Look-ups in named tables: a row name and a column name give one cell, copied from the table.

tebefe =
|  | novelel | rukun | zem | zuf | kom | vav | lozag | tive | nolobu | rop |
|---|---|---|---|---|---|---|---|---|---|---|
| defi | -659 | 37 | -235 | 162 | -24 | 252 | 572 | 903 | -781 | 909 |
| rolir | -659 | -188 | -235 | -49 | 695 | 252 | 896 | 984 | -584 | 909 |
| femoda | -659 | -188 | -235 | -49 | 455 | 252 | 896 | 984 | -781 | 909 |
| lesivi | -659 | -188 | -235 | -49 | 575 | 252 | 896 | 984 | -781 | 909 |
| pulopat | -540 | -339 | -235 | -217 | 935 | 252 | 896 | 984 | -93 | 909 |
| dod | -659 | -188 | -235 | -49 | 455 | 252 | 896 | 984 | -781 | 909 |
| denisib | -659 | -188 | -235 | -49 | 455 | 252 | 896 | 984 | -781 | 909 |
| fol | -659 | -188 | -235 | -49 | 455 | 252 | 896 | 984 | -781 | 909 |
| bez | -659 | -76 | -235 | 78 | 95 | 252 | 711 | 984 | -781 | 909 |
| vuvorun | -659 | -188 | -235 | -49 | 335 | 252 | 850 | 984 | -781 | 909 |
| kazed | -659 | -188 | -235 | -49 | 455 | 252 | 896 | 984 | -781 | 909 |
| ragaz | -659 | -264 | -235 | -133 | 815 | 252 | 896 | 984 | -388 | 909 |

vuvorun, zem: -235
ragaz, nolobu: -388
pulopat, rukun: -339
ragaz, rukun: -264
dod, kom: 455
lesivi, novelel: -659
dod, tive: 984
kazed, zem: -235
denisib, nolobu: -781
bez, zuf: 78

Table vari
fields: nava, duku, nog, venakos
vepe: [125, 83, 76, 145]
ragup: [180, 37, 117, 136]
mevo: [134, 70, 139, 147]
dat: [139, 60, 66, 127]
tobigo: [33, 125, 15, 169]
vuf: [112, 92, 30, 198]
san: [98, 137, 45, 131]
kagu: [161, 151, 56, 160]
sovita: [52, 199, 67, 173]
ves: [134, 111, 56, 150]
bifigur: [84, 44, 42, 133]
rulemun: [70, 113, 26, 175]
mude: [81, 124, 34, 112]
buf: [132, 79, 45, 59]

nava of rulemun: 70
duku of bifigur: 44
nava of ves: 134
duku of mude: 124
nog of kagu: 56
nog of vepe: 76
venakos of dat: 127
Which row has the largest nog? mevo

Table fugezi
|  | foto | vem | tutenul | nel | kub |
|---|---|---|---|---|---|
| kezo | 654 | 549 | 629 | 402 | 474 |
| kom | 750 | 182 | 421 | 833 | 70 |
| zifati | 364 | 660 | 608 | 562 | 727 |

kezo, foto: 654
zifati, tutenul: 608
kom, vem: 182
kezo, vem: 549
zifati, foto: 364
kom, tutenul: 421
kom, kub: 70
kezo, kub: 474
zifati, vem: 660
kezo, tutenul: 629
zifati, kub: 727
kezo, nel: 402
kom, foto: 750
kom, nel: 833
zifati, nel: 562

dib =
|  | beteda | lopafev | loko | legizi |
|---|---|---|---|---|
| bazes | 127 | 29 | 153 | 173 |
| lamug | 155 | 104 | 176 | 51 |
| kef | 186 | 47 | 91 | 80 |
| netuzes | 120 | 81 | 21 | 136 |
| kikaz | 154 | 102 | 121 | 113 |
| kib | 204 | 35 | 63 | 177 |
| fezi | 218 | 129 | 159 | 73 |
| mon | 130 | 72 | 47 | 233 |
| pozolu | 163 | 94 | 211 | 68 |
| des | 211 | 167 | 123 | 125 |
| sul | 165 | 29 | 152 | 66 |
| giz | 59 | 82 | 139 | 198 |
| zop | 47 | 144 | 115 | 206 |
| vuseso | 224 | 108 | 175 | 85 |

fezi, legizi => 73
des, beteda => 211
kib, lopafev => 35
lamug, lopafev => 104
bazes, legizi => 173
kikaz, lopafev => 102
netuzes, legizi => 136
giz, legizi => 198

dal =
,kem,meb,zan,rotok,zamil
mebudil,18.1,26.4,51.0,32.1,63.2
gumen,10.8,35.1,24.9,46.5,47.5
tur,43.5,55.8,54.9,25.6,47.6
kibukig,53.4,70.9,34.2,64.8,39.3
pif,64.2,24.7,40.6,31.3,68.3
kig,48.0,45.6,36.8,49.5,13.3
repov,39.9,22.7,32.8,2.0,44.9
geku,25.7,38.6,75.9,31.3,43.1
deda,48.5,36.3,53.8,27.6,71.1
vov,37.3,9.1,36.2,12.9,42.4
rutom,34.8,20.9,53.7,20.5,60.0
runana,61.7,32.5,34.9,26.2,36.7
lifil,31.7,21.7,25.5,71.2,43.8
vaf,25.1,28.3,35.4,34.8,71.8

What is the rotok of rutom in dal? 20.5
What is the kem of mebudil in dal? 18.1
What is the meb of pif in dal? 24.7
What is the meb of kig in dal? 45.6
What is the meb of vaf in dal? 28.3
What is the zamil of repov in dal? 44.9
What is the rotok of kibukig in dal? 64.8
Which row has the largest zamil? vaf

guzat =
cols = muvif, severul, mup, daveked, gak, fum, sogid, firafor, leluv, zono
zum: [163, 157, 169, 165, 163, 176, 119, 168, 201, 188]
fam: [112, 147, 206, 139, 147, 155, 132, 128, 205, 176]
punus: [111, 142, 157, 145, 150, 147, 134, 148, 223, 140]
kat: [124, 133, 61, 116, 117, 119, 128, 132, 104, 163]
golunib: [111, 125, 115, 107, 132, 126, 84, 111, 167, 186]
kis: [179, 124, 92, 138, 155, 155, 155, 186, 126, 162]
sima: [202, 137, 106, 130, 157, 141, 129, 144, 151, 155]
nelore: [143, 111, 79, 112, 114, 128, 136, 133, 108, 147]
gif: [152, 143, 180, 112, 166, 164, 170, 143, 157, 162]
ras: [127, 158, 177, 130, 149, 184, 198, 170, 164, 139]
mevem: [127, 129, 80, 117, 137, 128, 141, 156, 118, 181]
vik: [127, 103, 137, 124, 142, 150, 127, 147, 190, 147]
dazam: [132, 156, 147, 155, 182, 116, 121, 132, 186, 158]
daf: [90, 135, 160, 105, 139, 141, 171, 129, 180, 120]

sogid of fam: 132
firafor of punus: 148
severul of daf: 135
muvif of kis: 179
leluv of mevem: 118
firafor of vik: 147
mup of daf: 160
leluv of gif: 157
gak of dazam: 182

dad:
	metameg	mirigo	mip	lef	vikozur	sof	lural	keb	roto	nidos
nepim	-21.7	-89.9	-16.4	-17.0	-67.9	-19.9	-60.4	-25.8	-91.9	42.5
pof	-30.6	-36.9	-20.0	-75.7	-21.3	-38.0	-72.3	-15.0	-3.4	-41.2
vaguna	-54.5	-41.9	17.2	23.2	49.0	9.7	-19.4	38.0	10.0	-20.3
megiliv	-1.9	32.5	49.5	10.0	-69.9	-19.3	-22.9	36.6	-18.8	-40.5
vumopi	15.7	-17.7	-66.6	-67.5	43.8	-78.8	-62.5	-10.4	-31.1	52.0
tamupe	-11.1	-2.1	-55.1	46.3	14.0	50.6	51.3	-57.0	-79.7	5.9
biku	5.9	-32.6	-39.4	-55.5	-92.7	-52.2	-75.6	4.4	14.1	-25.2
bikonu	18.1	20.8	46.0	8.7	-42.6	-39.4	-27.6	-87.8	42.9	55.9
tududa	-7.1	-61.2	-43.9	37.3	46.5	-31.8	-4.2	25.2	-70.9	-46.3
dokuze	-23.2	29.7	-13.7	-10.8	-81.4	39.3	-4.5	-39.7	-39.4	13.9
vod	-73.6	38.9	-53.4	35.3	43.5	53.7	-46.8	3.0	-77.2	-25.1
gipiv	-18.0	-9.3	-41.9	-12.0	18.4	9.9	-80.5	41.4	31.3	54.4
vopes	-84.3	16.5	-76.5	-21.0	39.0	-20.2	39.0	28.3	-6.8	-1.8
seduz	-14.7	-26.5	-11.3	-22.9	-9.8	-21.5	-15.1	48.7	7.6	6.5

What is the vikozur of nepim in dad? -67.9
What is the lural of megiliv in dad? -22.9
What is the mirigo of tamupe in dad? -2.1
What is the vikozur of biku in dad? -92.7
What is the mip of vopes in dad? -76.5
What is the mirigo of megiliv in dad? 32.5
What is the mip of pof in dad? -20.0
What is the lural of tududa in dad? -4.2
What is the mip of vumopi in dad? -66.6
What is the nidos of dokuze in dad? 13.9
What is the lural of bikonu in dad? -27.6
What is the nidos of gipiv in dad? 54.4
Row with the largest keb: seduz

